Q_422: [158  98 174 158 122  99 108 123  84]
Q_958: [171  98 175 158  94 141  95  73  77]
Q_955: [113  72 114 158 122  85  98  99 125]
Q_107: [124 111 173 142  94 141  95  72 122]
Q_736: [ 84 121 174 142 122 100  94  83 175]
rest: [174 158 122]
[ 99 108 123  84]
rest: [175 158  94]
[141  95  73  77]
rest: [142  94 141  95]
[ 72 122]
rest: [ 94 141  95  72]
[122]
rest: [ 98 174 158]
[122  99 108 123  84]
rest: [122  99]
[108 123  84]

Q_422: [127 130 127 129 134 148 176 128 127 150 134 130 127 128 129 130 128 128
 131 130 129 130 135]
Q_107: [155 183 194 177 146 133 129 129 131 127 129 129 127 129 129 129 127 130
 131 129 129 130 135]
Q_736: [128 126 130 128 130 129 129 146 172 191 183 154 135 128 128 126 126 129
 129 128 128 126 127]
Q_262: [128 127 128 129 126 127 130 127 127 128 128 129 129 140 165 190 189 163
 138 129 129 130 128]
Q_469: [129 129 127 129 128 129 128 128 127 126 128 127 127 129 126 131 149 173
 193 180 154 136 130]
Q_958: [130 128 127 127 130 126 127 127 127 128 127 127 127 130 129 128 133 146
 172 194 185 155 136]
Q_955: [128 129 127 129 135 148 129 130 129 130 129 126 129 130 166 190 183 193
 171 143 134 131 128]
Q_22: [192 169 144 130 128 129 128 128 126 129 130 128 127 128 126 125 128 128
 130 130 137 158 187]
Q_829: [129 128 127 128 125 127 128 129 136 153 182 193 172 145 134 129 125 128
 127 127 127 129 130]
rest: [172 194]
[185 155 136]
rest: [165 190]
[189 163 138 129 129 130 128]
rest: [144 130]
[128 129 128 128 126 129 130 128 127 128 126 125 128 128 130 130 137 158
 187]
rest: [128 127 128 129 126]
[127 130 127 127 128 128 129 129 140 165 190 189 163 138 129 129 130 128]
rest: [134 148]
[176 128 127 150 134 130 127 128 129 130 128 128 131 130 129 130 135]
rest: [129 127 130 131]
[129 129 130 135]
rest: [128 128 126 126]
[129 129 128 128 126 127]

Q_324: [111 103 113 101 107 116 172]
Q_791: [ 86 122 131 121 125 155 123]
Q_829: [172 103 112 101 107 115 105]
rest: [101 107 115]
[105]
rest: [103 112 101]
[107 115 105]

Q_736: [197 155 129 185 159]
Q_744: [ 53  86 134 149 178]
Q_955: [ 71  86 134 148  82]
Q_791: [125 135 123  59  63]
Q_422: [179 155 121  95  63]
Q_469: [197 165 128 185 159]
Q_262: [125 125 133 185 198]
Q_107: [ 53  86 134 131 178]
Q_829: [ 53  87 133 185 198]
rest: [134 148]
[82]
rest: [ 86 134 149]
[178]
rest: [197 165]
[128 185 159]

Q_107: [152 100 160 136 102 156]
Q_955: [155 138  77  97 142 112]
Q_791: [120 117 125 169 138 144]
Q_22: [112 119  99 167 143 146]
Q_958: [ 88 156 160 122 139 105]
Q_262: [ 88 152  68 129 145 112]
Q_469: [ 88 152 155 168 138 112]
rest: [ 77  97 142]
[112]
rest: [155 138  77  97]
[142 112]
rest: [155 138  77]
[ 97 142 112]
rest: [169 138]
[144]
rest: [160 136]
[102 156]

Q_422: [137 153 132 114 153]
Q_469: [ 76 141 178 194  70]
Q_744: [155 141 177 194  70]
Q_829: [156 141 177 194 153]
Q_324: [134  78 176 194  70]
Q_107: [ 75 141 178 194 153]
rest: [134  78 176 194]
[70]
which: [155 141 177 194  70]
Q_744
rest: [155 141 177 194]
[70]
which: [ 76 141 178 194  70]
Q_469
which: [134  78 176 194  70]
Q_324
rest: [ 76 141 178 194]
[70]

Q_324: [135 155 116 150  90 126 127 142 138  99 138 153  93 172 113 128 118 121
 138 127 137 119 121 130 151 118 131 137 125 141 131 140 154 109 125 122
 100 155 110 114 104 132 145 111 152 116 128 120]
Q_955: [162  84 126 133 138 115 142 113 154 104 159 101 154  91 116 132 156 141
 114 129 117 163 111 123 129  85 147 114 121 140 119 137 122 142 110 146
 127 135 112 141  97 144 129 143 108 133 124 118]
Q_958: [160 119 122 123 119 147 100 153 111 143 126 108 138 128 127 127 120 151
 104 151 135 123 131 125 122 141 121 120 153 134 117 143 121 151 123 133
 113 110 149 105 141 133 118 159 133 121 141 124]
Q_107: [145 105 149 104 133  92 131 107 118 125 103  91 140 148 118 129 142 132
 108 124 134 155  86 163  92 152 128  96 154 105 155 122 106 147 122 122
 108 134 122 158 112 128 140 115 141  96 138 115]
Q_422: [106 151 136 126 116 116 105 159 105 153 134 117 159  95 181  95 143 132
 155 133 120 124  94 152 122 123 122 140 108 135 128 113 121 118 112 134
 115 105 157 126 143 102 143 157 108 133 137 126]
Q_744: [126 131 136 126 117 125  77 150 122 130 137 114 111 141 136 160 117 114
 119 136 121 124 134 138 140 120 137 113 131 112 103 146 133 140 116 124
 134 122 121 118 163 139 110 103 153 123 109 126]
Q_791: [103 136 114 150 117 101 147 124 130 123 167 123 107 119 152 132 128 138
 126 104 127 141 113 138 145 114 114 116 170 113 145 109 155 114 136 137
 155 154 110 115 130 108 140 126 121 120 123 131]
Q_469: [104 117 124 151 137 138 139 159 107 131 121 120 126 127 125 149 116 165
 123 126 125 128 134 107 129 147 105 109 154  87 143  80 115 122 125 165
  92 148 114 141 112 124 109 105 133 131 153 112]
Q_829: [150 131 112 154 135 124 140 122 103 107 135 115 128 114 145 118 114 121
 122 128 120 110 177 104 147 126 147 132 113 118 128 141 129 129 150 132
 133 122 128 146 102 135 137  57 150 115 128 165]
Q_262: [135 133 128 126 106 125 128 120 135 130 105 137 138 131 102 144 121  95
 145 114 124 135 119 125 159  85 147 115 139 139 117 118 126 112 130 131
 125 134 135 122 132 133 113 142 130 116 130 119]
Q_736: [103 136 113 145 129 125 146  95 106 139 140 111 138 113 138 123 137 146
 119 128  95 121 130 145 114 136 142 126 149 117 128 113 122 121 123 131
 112 126 114 146 117 125 142 135 114 137 133 127]
rest: [128 113 122]
[121 123 131 112 126 114 146 117 125 142 135 114 137 133 127]
rest: [137 125 141 131]
[140 154 109 125 122 100 155 110 114 104 132 145 111 152 116 128 120]
rest: [155 110]
[114 104 132 145 111 152 116 128 120]
rest: [136 126 117]
[125  77 150 122 130 137 114 111 141 136 160 117 114 119 136 121 124 134
 138 140 120 137 113 131 112 103 146 133 140 116 124 134 122 121 118 163
 139 110 103 153 123 109 126]
rest: [103 136 113]
[145 129 125 146  95 106 139 140 111 138 113 138 123 137 146 119 128  95
 121 130 145 114 136 142 126 149 117 128 113 122 121 123 131 112 126 114
 146 117 125 142 135 114 137 133 127]
rest: [117 128]
[113 122 121 123 131 112 126 114 146 117 125 142 135 114 137 133 127]
rest: [124  94]
[152 122 123 122 140 108 135 128 113 121 118 112 134 115 105 157 126 143
 102 143 157 108 133 137 126]

Q_469: [133 154 137  99 130 124]
Q_829: [163 108 133 150 149 124]
Q_791: [ 85  77 111 115  69 191]
Q_107: [169 114 136 147 157 122]
Q_422: [ 85  77 135 147 157 122]
rest: [154 137  99 130]
[124]
rest: [163 108]
[133 150 149 124]

